 -6   -4   -3    0   -3   -4
-30  -45   -7  -40  -22   29
⇒ 29

3884  3740  3789  5273  6692  7831  1796
2871  5312  1821  2892  3876  5932  3519
4321  2522  1487  2663  3072  2747  7323
⇒ 3519

78   6  45  26
10  48   2   7
⇒ 7

5  6  5  5  5
5  6  5  5  7
6  6  6  6  2
⇒ 7

 85   44   83  138   78
 85   53  185  197  161
⇒ 161

 56  180   89  250   88  149
118  110  152  149   59  159
133  174   99  189   73  154
⇒ 159

4  0  3  4
7  8  6  3
⇒ 3

 725  -660   477  -208
 -38  -552   728   704
⇒ 704
---
[[-2.42, -2.07, 2.27, 2.16, 0.65, 1.98, 1.02], [-3.26, -6.71, -1.07, -1.90, 0.68, 1.55, -2.69], [3.15, -3.71, -2.16, 2.32, -0.20, -2.74, 3.75]] ⇒ 0.65
[[-4.96, 2.19, -0.68, -2.23, 1.57, 0.84], [-0.29, 2.69, 0.28, 0.50, 2.34, 1.92]] ⇒ 1.57
[[1.93, 1.76, 1.13, 0.66, 0.55], [-5.54, -0.31, -1.89, -0.38, 5.17], [-3.82, 1.12, 2.21, 0.66, 4.17]] ⇒ 0.55
[[1.56, 2.59, 2.62, -1.12], [4.71, -2.15, -2.90, 0.52], [-5.91, -3.58, 0.68, -1.65]] ⇒ 4.71
[[2.27, -5.30, 0.29, 0.59, 0.28, -6.42, -0.44], [5.59, 3.30, -0.32, -0.23, -0.21, 0.77, -3.87], [-2.66, -4.29, 0.25, 0.62, 0.17, 2.10, -5.78]] ⇒ 0.28
[[-2.20, -1.05, 0.00, -0.62, 3.09], [-6.02, -1.17, 0.51, -1.70, 1.04]] ⇒ 3.09
---
[[-1.09  4.33 -1.72 -0.46]
 [ 1.55 -0.48  0.91  3.17]
 [-4.77 -2.12  4.71 -1.63]] | 1.55

[[ 3.59  2.24  0.24 -0.70  2.46 -1.93]
 [ 4.21  4.36 -6.07  4.34 -0.03 -2.57]] | 3.59

[[4.02 6.11 0.54 2.91 2.36]
 [0.57 0.98 0.41 1.00 1.60]] | 4.02

[[-1.47  6.48  2.14 -3.38  5.69  1.44]
 [ 1.56 -0.54  1.09  1.94  2.04  5.14]] | -1.47

[[-6.44 -2.02  1.90  6.39  4.68 -4.77]
 [ 3.13  3.68  5.59 -4.88 -5.43 -4.52]] | -6.44

[[ 5.44 -2.43 -0.50 -0.76]
 [ 6.36 -2.02 -0.95 -0.76]] | 5.44
---
[[265 428 370 759 524]
 [208 620 563 164 248]
 [575 476 568 123 223]] yields 208

[[55 60 61 64 56 54 78]
 [58 58 60 59 35 57 98]
 [62 61 60 60 42 60 22]] yields 58

[[8564 3216 5044 5024 3429 3197 3228]
 [5006 3184 5962 5876 4216 3240 4086]
 [6805 4994 4896 3190 6765 5020 6770]] yields 5006

[[34 66 12 58]
 [45 61 48 61]
 [68 67 82 58]] yields 45

[[628 807 558 544 602 895 615]
 [709 630 731 780 694 585 743]
 [877 670 967 944 866 155 868]] yields 709

[[9030 6237 7917 7384]
 [3053 7345 4502 6674]
 [8277 6752 7503 7975]] yields 3053

[[ 700  921  659  451  732  408  214]
 [ 163  217  728   23  611  631   93]
 [  17 -534 -181  347 -291 -137  500]] yields 163
---
[ -3.34  13.92 -10.52  13.16  18.39  -2.38] Answer: 13.92

[[  87.6  108.5 -136.5   -5.9    4.4]
 [  33.3   76.1  140.8  170.5  -27.8]] Answer: 140.8

[  3.44  -4.84   0.30 -17.14   2.02  17.03 -16.68] Answer: 3.44

[ 1.69 -1.14 -0.54 -0.25 -1.35] Answer: -0.25

[ 0.15 -0.10 -0.13 -0.03 -0.07] Answer: -0.03

[[-0.10 -0.06 -0.09 -0.04]
 [ 0.13 -0.21  0.21 -0.21]] Answer: 0.13

[-0.144 -0.062  0.037 -0.028 -0.123  0.110  0.145] Answer: 0.110

[ 1.24  0.45 -0.43 -1.79  0.16 -1.67  1.93] Answer: 1.24
---
 1.16   1.58  -3.38   2.32  -5.28  -2.06
 2.52  -0.24   0.17  -1.40  -4.69   0.39
result: 2.52, -5.28

-3.28  -1.03  -0.64   2.01   4.96  -3.76 result: 4.96, -3.76

 0.65  -3.13   0.55  -4.89   1.14 result: 1.14, -4.89

 2.95   2.16  -0.56  -2.44  -2.89  -5.78  -6.04 result: 2.95, -6.04

 2.88   0.72   1.00   4.72  -5.66
 0.23   0.76   0.98  -2.92   2.70
result: 4.72, -5.66

 0.09   4.80   6.00   2.84   4.87  -2.14 result: 6.00, -2.14

 5.02   4.55   6.24  -6.55 result: 6.24, -6.55

-4.77   2.53   1.38   3.78   3.31   0.43 result: 3.78, -4.77

-5.04   5.21   2.26  -1.11   0.49  -6.28
 0.26  -0.25  -0.07   0.01  -0.04   0.37
-2.30   2.91   2.74  -1.95   0.08  -3.16
result: 5.21, -6.28

 5.76   3.38  -2.65   0.54 result: 5.76, -2.65
---
Input:
[[ 1.17 -2.73  1.38  2.75  1.63 -3.94]
 [-1.32  2.30  2.41 -3.05  1.56  5.66]
 [-1.68  3.90 -5.28 -1.74 -6.28  4.75]]
Output: -3.94

Input:
[[ 3.38  6.60 -3.92 -0.53]
 [-4.48 -1.26  5.55 -4.61]
 [ 0.65  4.93  0.53 -5.05]]
Output: -0.53

Input:
[[ 0.52 -1.85  4.57  1.52 -2.52]
 [-1.82 -0.75 -0.83  3.01  4.49]
 [-4.34 -3.23 -5.52  5.19 -2.54]]
Output: -2.52

Input:
[[-6.08 -3.88  2.02  6.32  2.32]
 [-5.42 -2.83 -5.17  3.12  5.96]
 [-2.59 -1.54  2.68  4.87  1.20]]
Output: 2.32

Input:
[[ 1.51 -3.12 -3.02  5.03  6.53]
 [ 1.51 -2.18 -2.14  3.66  6.53]
 [-1.40 -0.28 -0.38  6.39  6.53]]
Output: 6.53

Input:
[[ 1.78 -1.97 -1.01 -0.03  0.22 -4.27  4.18]
 [ 1.78 -1.97 -1.01 -0.03  0.22 -4.27  4.18]
 [ 4.96 -1.97 -1.83 -0.75  0.02 -4.27  4.18]]
Output: 4.18
---
Q:
[[-637  278 -383  243 -741  541 -573]
 [ 188 -578  468  526 -447  414 -664]
 [  32  276 -176  251 -995  284  599]]
A: -741

Q:
[[209 159 176  67]
 [ 41 250  45 195]
 [ 82 121 128 123]]
A: 159

Q:
[[5554 7600 3550 9119 3486 3700]
 [2849 1923 9539 4913 3467 7400]
 [4990 8602 6345 9440 2184 5362]]
A: 9119

Q:
[[91 60 70 62 30 65 85]
 [87 67 55 76 30 21 37]
 [54 25 90 71 76  2 87]]
A: 30

Q:
[[2 3 8 3 6 3]
 [5 7 4 8 3 3]
 [3 1 5 1 7 6]]
A: 3

Q:
[[4 7 7 3 5 2]
 [5 5 7 3 6 3]
 [4 7 5 3 4 2]]
A: 3
